| -1.86 |  3.15 | -0.24 |  0.02 | -0.06 |
|  1.12 | -0.40 |  4.80 |  0.26 |  0.46 |
|  1.10 | -2.19 | -1.77 |  2.65 |  0.91 |
|  4.67 |  1.90 | -1.63 |  2.04 |  0.21 |
|  4.13 | -2.86 | -1.29 | -5.17 |  0.74 |
->
| -0.06 |  0.26 | -1.77 |  1.90 |  4.13 |

| -5.17 | -0.69 | -0.37 |
|  3.51 |  0.27 | -2.93 |
|  5.36 |  4.89 | -5.00 |
->
| -0.37 |  0.27 |  5.36 |

| -4.69 | -2.10 |  1.19 |
|  1.81 | -1.34 | -1.70 |
|  0.09 |  1.19 |  1.65 |
->
|  1.19 | -1.34 |  0.09 |

| -2.05 | -1.57 | -0.18 | -1.37 |
|  5.62 |  2.61 | -1.38 | -1.37 |
| -2.56 | -0.97 | -6.16 | -0.03 |
->
| -1.37 | -1.38 | -0.97 |

| -5.87 |  2.15 |  4.76 |  3.76 | -3.62 |
|  2.78 | -4.69 |  5.09 |  3.14 |  4.31 |
| -3.14 |  2.61 |  1.63 |  0.94 | -2.18 |
|  0.93 | -3.25 |  5.05 |  3.27 |  2.71 |
->
| -3.62 |  3.14 |  1.63 | -3.25 |

| -3.63 | -4.83 |  2.79 |  4.68 | -4.85 |
| -5.24 |  6.58 |  5.00 |  5.95 | -6.52 |
|  5.40 |  4.56 |  4.58 | -4.66 |  5.19 |
->
| -4.85 |  5.95 |  4.58 |

|  3.84 |  2.28 |  2.39 | -3.19 |  4.42 |
|  2.45 |  3.30 |  1.27 | -4.05 |  3.67 |
|  3.28 |  3.01 |  2.89 | -3.18 |  5.42 |
| -1.42 | -4.99 | -3.05 | -4.49 |  3.35 |
->
|  4.42 | -4.05 |  2.89 | -4.99 |
